In the rows, zero is written as 128.
Each row of numbers belongs to one of the objects below and depends on some of the facts about them. Some rows are named. Which object is each other row?

How the objects are related:
ζ: points at; τ: is of sort
(flastom, ζ, stuste); (flastom, ζ, trefo); (flastom, ζ, vusul); (flastom, ζ, tiziklin); (skibi, ζ, mokis); (skibi, ζ, granuk); (skibi, ζ, zefa)
(fludrostom, ζ, seve); (fludrostom, ζ, zagrazol); (fludrostom, ζ, flebik); (fludrostom, ζ, labril); (sisi, ζ, gribrus); (sevo, ζ, plitifer); (sevo, ζ, nepliri)
(plegik, ζ, gagre); (plegik, ζ, ploklal); (plegik, ζ, siver); (plegik, ζ, groflusas); (plegik, ζ, geskin); (plegik, ζ, klole); (febar, ζ, riflum)
(febar, ζ, skitro); (febar, ζ, bruni); (febar, ζ, toplu); (febar, ζ, perom); (febar, ζ, gozes); (febar, ζ, klaskem); (tatus, ζ, tofi)
(tatus, ζ, ploflaluk); (tatus, ζ, nikitrun); (tatus, ζ, trefo); (tatus, ζ, zefa); (lubrik, ζ, soplas); (lubrik, ζ, bozepa); (lubrik, ζ, klegro)
(lubrik, ζ, kliskun); (lubrik, ζ, labril); (labam, ζ, ploklal); (labam, ζ, zudru); (britruk, ζ, drobus); (britruk, ζ, drerom); (trabam, ζ, mokis)
(foto, ζ, mapek); (foto, ζ, ploklal); (foto, ζ, geskin); (beskik, ζ, siver); (beskar, ζ, skevir); (beskar, ζ, vusul); (beskar, ζ, loros)
(givur, ζ, vozosis); (givur, ζ, truzul); (givur, ζ, granuk); (givur, ζ, nimam); (givur, ζ, klole); (klosol, ζ, nuklas); (klosol, ζ, ploflaluk)
(klosol, ζ, granuk); (klosol, ζ, trefo); (brupok, ζ, liril); (brupok, ζ, skevir); (brupok, ζ, vadafa); (faklak, ζ, vakom); (buskik, ζ, granuk)
(buskik, ζ, kleka); (tepadrel, ζ, stuste); (tepadrel, ζ, stozunum); (mastel, ζ, boflukik); (sozok, ζ, drutum); (sozok, ζ, nabri); (sozok, ζ, drobus)
(sozok, ζ, totran); (sozok, ζ, vadafa); (banu, ζ, soplas); (banu, ζ, skavi); (bobrilas, ζ, vedriklo); (bobrilas, ζ, vakom); (bobrilas, ζ, plosko)
(sistus, ζ, tofi); (sistus, ζ, pletrista); (tiklatron, ζ, vusuk); (tiklatron, ζ, drerom); (fudrim, ζ, fletrir); (fudrim, ζ, kedris); (fudrim, ζ, geskin)
(fudrim, ζ, grozu); (grazun, ζ, drobus); (grazun, ζ, zifluskon); (grazun, ζ, troter); (gustoso, ζ, liril); (gustoso, ζ, vusuk); (gustoso, ζ, perom)
(gustoso, ζ, vadafa); (flurar, ζ, bozepa); (ralipo, ζ, kleske); (flera, ζ, liril); (flera, ζ, seve); (flera, ζ, zikul); (pladrures, ζ, drivo)
(pladrures, ζ, grezozes); (pladrures, ζ, veru); (klidroflo, ζ, flofloduk); (klidroflo, ζ, notrun); (klidroflo, ζ, fodrubrus); (klidroflo, ζ, veles); (klidroflo, ζ, bregaser)
(klidroflo, ζ, klaskem); (klifos, ζ, truzul); (klifos, ζ, libe); (klifos, ζ, grezozes); (klifos, ζ, veflak); (tusa, ζ, fizon); (tusa, ζ, kleske)
(tusa, ζ, kedris); (tusa, ζ, vapem); (staba, ζ, flofloduk); (staba, ζ, gudoplun); (staba, ζ, mudamo); (kubril, ζ, nepliri); (kubril, ζ, kleka)
(nabrol, ζ, matem); (nabrol, ζ, zifluskon); (rikle, ζ, kliskun); (rikle, ζ, zadros); (troso, ζ, ronaflo); (troso, ζ, nazuklok); (troso, ζ, ploklal)
(troso, ζ, fimus); (troso, ζ, brubules); (troso, ζ, flebik); (rufuple, ζ, kibal); (rufuple, ζ, risek); (rufuple, ζ, tene); (tedrutil, ζ, zaplunel)
(tedrutil, ζ, fluflir); (tedrutil, ζ, totran); (tedrutil, ζ, komom); (tedrutil, ζ, gribrus); (tedrutil, ζ, baskesker); (zodrese, ζ, liril); (zodrese, ζ, drabrem)
(zodrese, ζ, ploklal); (zodrese, ζ, robre); (zodrese, ζ, resku); (grema, ζ, resku); (loskir, ζ, truzul); (loskir, ζ, gugin); (loskir, ζ, granuk)
(loskir, ζ, fladra); (fizol, ζ, plibutik); (fizol, ζ, groflusas); (fizol, ζ, skavi); (bobruk, ζ, flibrer); (bobruk, ζ, ploklal); (bobruk, ζ, leros)
(bobruk, ζ, kibal); (kado, ζ, breplir); (kado, ζ, fudodrur); (kado, ζ, klole); (sepester, ζ, ploflaluk); (sepester, ζ, sigrimuk); (trufife, ζ, nazuklok)
(trufife, ζ, veru); (pligope, ζ, ploflaluk); (lapa, ζ, fletrir); (getruk, ζ, puste); (getruk, ζ, vusuk); (getruk, ζ, plosko); (stosku, ζ, boflukik)
(stosku, ζ, trefo); (stosku, ζ, razur); (stobrek, ζ, veza); (stobrek, ζ, fodrubrus); (stobrek, ζ, droskan); (stobrek, ζ, risto); (drevis, ζ, kibal)
(trufles, ζ, skebri); (trufles, ζ, komom); (trufles, ζ, droskan); (netros, ζ, flosan); (netros, ζ, vusul); (netros, ζ, bibrek); (miklu, ζ, gudoplun)
(briskos, ζ, zadros); (gepluklel, ζ, soplas); (gepluklel, ζ, riflum); (gepluklel, ζ, sumar); (gepluklel, ζ, totran); (flastom, τ, 441); (ronaflo, τ, 452)
(notrun, τ, 452); (vusul, τ, 247); (skitro, τ, 441); (skibi, τ, 452); (nimam, τ, 441); (zikul, τ, 452); (zudru, τ, 452)
(fladra, τ, 441); (stutek, τ, 441); (truzul, τ, 452); (nazuklok, τ, 452); (mapek, τ, 452); (drerom, τ, 441); (veza, τ, 247)
(fludrostom, τ, 441); (kleske, τ, 441); (sisi, τ, 452); (seve, τ, 441); (sevo, τ, 452); (plegik, τ, 452); (trefo, τ, 452)
(puste, τ, 247); (febar, τ, 452); (grezozes, τ, 452); (risto, τ, 452); (tofi, τ, 452); (tatus, τ, 452); (lubrik, τ, 247)
(depas, τ, 247); (kalu, τ, 452); (mudamo, τ, 441); (zaplunel, τ, 441); (labam, τ, 247); (britruk, τ, 452); (trabam, τ, 441)
(gagre, τ, 452); (risek, τ, 247); (foto, τ, 247); (baskesker, τ, 247); (vusuk, τ, 247); (beskik, τ, 441); (boflukik, τ, 452)
(beskar, τ, 441); (givur, τ, 441); (kleka, τ, 452); (klosol, τ, 247); (robre, τ, 452); (brupok, τ, 247); (tene, τ, 441)
(faklak, τ, 441); (kedris, τ, 452); (plitifer, τ, 452); (buskik, τ, 247); (zagrazol, τ, 247); (tepadrel, τ, 452); (veflak, τ, 452)
(fizon, τ, 452); (toplu, τ, 441); (riflum, τ, 441); (veles, τ, 247); (mastel, τ, 452); (sozok, τ, 247); (flebik, τ, 441)
(banu, τ, 452); (zefa, τ, 452); (bobrilas, τ, 247); (sistus, τ, 441); (veru, τ, 452); (pletrista, τ, 452); (matem, τ, 441)
(tiklatron, τ, 441); (fimus, τ, 247); (libe, τ, 452); (fudrim, τ, 452); (perom, τ, 452); (drutum, τ, 247); (grazun, τ, 452)
(gustoso, τ, 452); (flurar, τ, 247); (ralipo, τ, 247); (stozunum, τ, 441); (leros, τ, 247); (komom, τ, 452); (nepliri, τ, 452)
(flera, τ, 452); (pladrures, τ, 452); (nabri, τ, 247); (gribrus, τ, 452); (fletrir, τ, 247); (klidroflo, τ, 441); (klifos, τ, 247)
(tusa, τ, 441); (staba, τ, 452); (kubril, τ, 441); (grozu, τ, 452); (nabrol, τ, 441); (kibal, τ, 452); (liril, τ, 247)
(rikle, τ, 452); (skevir, τ, 452); (drabrem, τ, 452); (fudodrur, τ, 441); (drobus, τ, 247); (troso, τ, 247); (rufuple, τ, 441)
(totran, τ, 441); (zadros, τ, 441); (loros, τ, 441); (flofloduk, τ, 247); (tedrutil, τ, 441); (mokis, τ, 452); (zodrese, τ, 452)
(razur, τ, 441); (gudoplun, τ, 452); (klegro, τ, 247); (brubules, τ, 441); (grema, τ, 441); (tiziklin, τ, 441); (loskir, τ, 441)
(vozosis, τ, 441); (fizol, τ, 247); (vadafa, τ, 452); (bobruk, τ, 452); (kado, τ, 441); (sepester, τ, 452); (flosan, τ, 452)
(trufife, τ, 247); (flibrer, τ, 441); (nikitrun, τ, 247); (pligope, τ, 452); (skavi, τ, 452); (plosko, τ, 452); (lapa, τ, 441)
(bregaser, τ, 247); (getruk, τ, 441); (stosku, τ, 441); (stobrek, τ, 247); (ploflaluk, τ, 247); (klaskem, τ, 452); (soplas, τ, 452)
(stuste, τ, 441); (resku, τ, 452); (drivo, τ, 441); (fluflir, τ, 247); (ploklal, τ, 247); (sumar, τ, 452); (bruni, τ, 441)
(troter, τ, 441); (drevis, τ, 247); (trufles, τ, 441); (breplir, τ, 441); (plibutik, τ, 441); (sigrimuk, τ, 452); (kliskun, τ, 441)
(netros, τ, 247); (miklu, τ, 441); (gozes, τ, 247); (bozepa, τ, 452); (geskin, τ, 441); (vedriklo, τ, 247); (vakom, τ, 441)
(groflusas, τ, 441); (bibrek, τ, 452); (siver, τ, 452); (nuklas, τ, 247); (droskan, τ, 452); (briskos, τ, 452); (fodrubrus, τ, 452)
(granuk, τ, 441); (vapem, τ, 247); (zifluskon, τ, 247); (labril, τ, 441); (klole, τ, 441); (gepluklel, τ, 247); (skebri, τ, 441)
(gugin, τ, 452)

Known rows:
sevo: [ 83 115 169 109 131 154 161 129 110 149 167  95 131 187 124 139 155 188
 103 106 156 114 130 118 117  86 138 135 123 151 107 110 143]
fizol: [121 149  37 119 144 157 195 197 119  92 150 138 118  96 108 143 152 178
 137 126 134  98 105  94 138 120 153 162 133 155 227 126 142]
bregaser: [138 160  43 115 123 134 179 135 150 122 142 154 125  86 123 145 117 144
 139 133 130 123  98  98 136 144 172 138 122 142 205 162 134]
vusul: [148 159  56 131 118 146 187 159 149 138 140 156 116 103 118 174 101 148
 133  98 135 125 100  82 125 152 170 152 120 126 205 151 144]
rufuple: [140 111 172 112 155 160 110 211 117  93  48 145 106 116  93  89 131  53
 150 158  80 119 142  55 152 145  89 134 128 155  90 115 116]
kedris: [102 115 162 109 116 120 132  65 124 163 182  99 135 161 156 147 128 157
  94 108 142 138 134 157 118 109 154 109 112 119  91 132 127]
flosan: [102 115 165 108 111 117 137  79 128 167 175 105 135 172 149 149 117 148
  91  93 146 131 132 150 115 114 145 108 104 117  82 139 135]
stuste: [174 117 156 163 133 116  58 153 139 127  69 143 121 108 132 125 101  57
 149 142  98 158 143 119 123 170  89 117 143 101  96 110 115]
perom: [101 120 162 109 103 110 140  62 130 160 164 111 140 172 146 132 119 148
  96 109 155 128 135 166 121 106 140 112 110 107  90 149 140]
banu: [ 78 109 144  97 129 129 143 153  99 128 181  88 141 186 141 134 149 176
  87 100 151 108 131 159 124  86 112 111 111 133  98 108 152]
truzul: [ 96 116 163 122 123 113 149  70 149 168 166 105 137 168 146 136 140 164
 105  91 152 126 126 143 115 112 139 103 133 132  83 147 135]
flebik: [171 114 144 158 129  96  58 133 142 108  69 143 123  88 131 103 115  52
 148 156  97 150 147 137 135 161  87 107 146  99  94 124 108]
drutum: [136 161  42 119 124 135 181 135 151 118 138 154 126  94 127 139 116 149
 140 130 128 120 100 112 137 149 169 134 128 134 203 166 142]
klosol: [123 176  54 154 142 163 187 169 102 115 147 167 155 109  79 151 133 198
 175  81 134  91  78 115 114 120 137 210 122 196 232 124 123]
zikul: [102 116 159 114 101 102 138  70 130 159 170 111 143 166 147 137 120 145
  92 102 153 124 135 163 119 106 140 108 103 109  88 146 135]
sisi: [ 80 116 167 103 137 154 156 135  97 145 176  92 131 191 133 140 150 186
 101 104 148 115 133 139 122  90 135 134 120 141 105 108 148]
mastel: [ 92 117 176 113 128 163 157 140  95 156 176  95 129 196 125 159 138 187
 102  86 149 119 133 129 112  91 138 152 107 141 108  97 144]
kado: [153 113 149 167 159 136  81 181 119  92  71 130 108 107 111 103 150  94
 157 156 106 133 148 115 131 139  83 142 167 128 128  87 114]
groflusas: [169 111 142 156 136  98  56 133 140 106  74 141 119  87 140 107 120  56
 145 156  93 152 149 141 136 168  89 105 149  99  99 120 108]
grema: [158 112 151 163 142 126  81 181 114  87  62 137 112 106 102 103 139  84
 145 156 110 124 157 119 134 128  77 152 154 117 127  90 114]
skibi: [ 77 120 171 143 148 140 170 118 125 156 159 106 146 191 111 134 172 203
 124  70 161  96 118 122 105  89 118 148 148 174 107 117 140]

Which object is each row?
No name comes twice in this set of rows, the named rows included.
[133 182  49 111 125 186 184 158 116 112 138 133 125  90  87 136 150 177
 165 185 153 116  89  54 134  88 183 183 120 189 236 123 119] : bobrilas
[178 138 148 149 122 121  43 111 134 123  65 131 132  83 127 104 119  53
 167 210 114 168 131 105 128 137 111 113 136 130 103 114  88] : vakom
[ 91 109 139  95 109  97 126 101 125 147 179 100 149 170 165 133 125 142
  81  98 144 124 126 180 123 112 121  73 100 113  73 145 143] : soplas
[118 162  56 155 161 162 217 181 156 117 128 150 123 109  78 138 175 202
 169 101 154  85  82  53 122 123 143 174 170 196 230 142 141] : buskik
[ 99 116 162 127 103 123 167 112 105 136 156 104 134 183 107 128 141 176
  88  99 173  92 148 160 123  70 119 154 116 113 121 120 152] : flera
[105 123 161 117  97 106 151  65 133 157 156 115 143 183 143 125 113 151
  93 105 158 122 141 184 123 106 134 114 115  90  93 152 159] : vadafa
[137 155  34 115 119 124 173 140 149 116 142 151 129  85 124 143 117 141
 136 129 131 117  94 105 137 142 162 128 119 138 201 164 133] : klegro
[104 111 159 113  99 101 143  61 130 150 173 113 137 156 145 138 121 146
  86  94 148 118 144 164 121 102 140 117 107 105  91 148 130] : resku
[131 157  48 102 122 141 191 141 152 122 134 159 124  90 119 139 116 132
 140 126 121 116  95  81 140 149 174 134 116 150 195 174 132] : risek
[104 145  70  72 145 186 232 209 128  96 123 158 106 103  78 126 134 139
 139 123 103  81  98  15 158 123 173 166 101 193 196 157 136] : drevis
[134 119  50 115 121 111 202 108 143  79 154 165  91  39 111 135 134 125
 109 100 105  92 145 108 154 135 182 166 123 120 218 169 101] : ploklal
[ 87 116 168 110 133 152 160 126 101 147 175  92 129 182 126 140 156 184
 100 107 158 113 135 125 119  82 138 138 116 149 108 105 139] : pladrures
[158 122 153 161 149 141  68 185 104 100  69 135 123 116 107 108 133  89
 160 158 103 138 142 122 129 137  78 149 148 132 121  85 115] : sistus
[ 93 112 150 101 111 105 130  87 127 152 181 102 143 167 161 140 126 148
  88  97 143 128 132 172 121 113 134  89 105 114  78 139 139] : skavi
[150 121 155 150 170 152  81 194 113 100  63 129 113 127 121  98 140  98
 162 170  99 143 145 123 137 154  84 131 163 125 119  85 134] : nabrol

Now the same objects, written a new way:
Named rows:
mokis: [137  82 128  98 110 165 134 120 140 168 128  77  90  96 115 137  96 165
 132 139  78 135 162 141 142 161 146 113 137  99]
grozu: [110  46 126 135 120 136 158 127 106 177 145  69 122  93 105 118 103 168
 126 159  95 142 132 172 117 173 156 113 122 126]
siver: [111  60 119 129 125 152 131 127 126 171 122  68 120  91 108 115 108 192
 133 144 100 138 143 163 137 156 146 134 114 110]
zudru: [113  57 137 120 125 144 113 131 123 163 126  61 108  95 112 109  96 191
 127 161 101 129 150 145 128 168 134 139 116 112]
tepadrel: [131  94 176 100  84 136 151 132 101 165 133  63  81 109 108 137 100 164
 129 161  79 115 151 135  89 178 167 117 134 116]
tene: [145  62 111 108 162 121  74 117 121  81 169 151  92 102 115 102 122 155
 114 123 148  82 116  79 135 145 138 123 153 161]
miklu: [158 110 137 118 144 104 131 117  86  86 163 147  77 116 135 131 110 163
 108 128 143  93  88  83 116 118 147 125 159 175]
veles: [108 119 156 166 124  81 125 154 159  81 118  94  38 122 157 118  79 105
 118 134 114 133 112 146 170  67 167 125 155 152]
stuste: [173  69 122  86 117 117 128 128 163  92 170 150  94 127 117 110 130 132
 118 105 125  83  89 101  89 156 150 110 149 156]
skitro: [144  86 112 113 127 107 152 104 127  81 133 149  85 131 137 114 119 172
 112  97 158 103  83 101 123 114 125 137 141 162]
sisi: [115  93 147  98 116 132 159 130  78 187 112  68  75 125  89 118 100 169
 147 173 101 118 176 139 123 142 141 116 120 120]
nabrol: [157  95 131 104 148 104 131 102  83 100 135 168  79 132 119 115 137 142
 108 124 124  81 132  92 106 148 159 134 157 192]
kalu: [122  76 152 111 114 150 151 121 100 164 133  70  90 101 110 134  85 170
 124 156  94 134 161 142 121 162 146 123 131 118]
stobrek: [106 148 180 165 131  70 116 156 108 104 109 103  27 121 136 126  96 100
 126 160 103 109 129 123 156  67 193 125 156 167]
skavi: [112  51 126 124 110 163 162 124 118 157 104  75 114 110  96 129  89 179
 135 131 123 135 154 157 130 148 139 126 108  91]
klosol: [129 152 181 151 111 109  90 148 137 100 102 124  42 111 138 149 124  77
 118 127  66  94 139 125 138 110 231 135 167 147]
sistus: [163 106 134 102 128 124 108 117  97  89 157 163  80 114 121 138 134 137
 110 116 125  71 113  72 102 147 177 118 163 161]
bobruk: [105  86 165 128 125 137  85 124  67 164 127  63  89  86 110 123 101 198
 124 182 105 111 164 114 124 168 159 144 126 121]
zefa: [140  79 132  90 102 170 132 125 142 167 138  76  91 100 117 136  99 157
 135 138  76 126 163 139 139 171 151 103 138  93]
fudrim: [103  79 148 143 115 122 154 127  54 182 134  78 119  92 107 132 112 171
 122 172  93 129 140 159  96 175 186 126 126 133]
grema: [150  89 132 117 142 106  99 116 108  85 135 152  95 121 123 114 137 171
 105 116 137  78  96  84  96 143 152 154 144 179]

Rows to name:
No name comes twice in this set of rows, the named rows included.
[100 112 177 186 142  88  64 155 133  92  92 109  65 113 130 116 117 115
 110 142  96 104 131 135 140 109 203 163 144 165] : labam
[111  82 157 128  97 154 165 121  63 159  87  78 101 114  94 146  90 177
 134 143 123 122 163 137 112 145 158 142 111  98] : banu
[114 112 155 157 144  86 117 161 159  95 119 101  39 126 138 109  86  99
 131 148 109 121 125 145 170  70 169 114 154 157] : veza
[119 124 197 152  99  80 115 157 149  96 106 109  46 138 132 123 120  80
 113 142  76  97 124 142 104 120 218 139 151 167] : netros
[104  88 167 155 138  98 115 116 165  75 100 119  46 134 163 105  95  89
 102 121  89 138 162 154 160 120 177 147 167 176] : puste
[104  94 173 128 101 122 116 124  80 168 102  60  91 106 118 123 112 204
 118 165  95 117 152 126  96 170 155 162 121 129] : zodrese
[132 119 170 100  79 157 125 122  77 174 130  78  72  95 115 153 112 155
 130 156  72 104 164 115 112 178 182 110 146 105] : tatus
[124  81 175 167 159 106  79 164 175  78 102 107  73 120 122 119  83 104
 111 132  91 116 135 147 138  99 181 165 147 158] : fimus
[165  42 134 109 150 145 134 124 133  64 127 158 108 131  94 130  85 150
 107  93 160  90 107 102  93 127 138 147 136 144] : labril
[103 123 192 159 105  70 112 142 147  89  73 108  46 144 144 108 128 105
 112 133  89 103 137 140 116 114 202 170 144 179] : brupok
[113  89 140 115 104 130 168 127 108 158 140  53  76 100 137 125  68 193
 126 161 115 149 133 143 144 128 117 108 129 114] : notrun
[108  79 146 141 140  95 127 125 184  95  84 115  53 150 139  89 113  82
 123 118  89 125 166 171 163 110 167 140 147 173] : drobus
[161  85 143 101 153 154 149 137 133 174 117  75 105 107 105 146  69 181
 124 153  60 145 158 157 124 148 136 151 138 136] : grezozes
[155  84 133 108 152 115 121  90  84  81 148 169  79 119 140 127 116 145
  94 120 125  98 135  89 114 152 153 136 168 191] : faklak

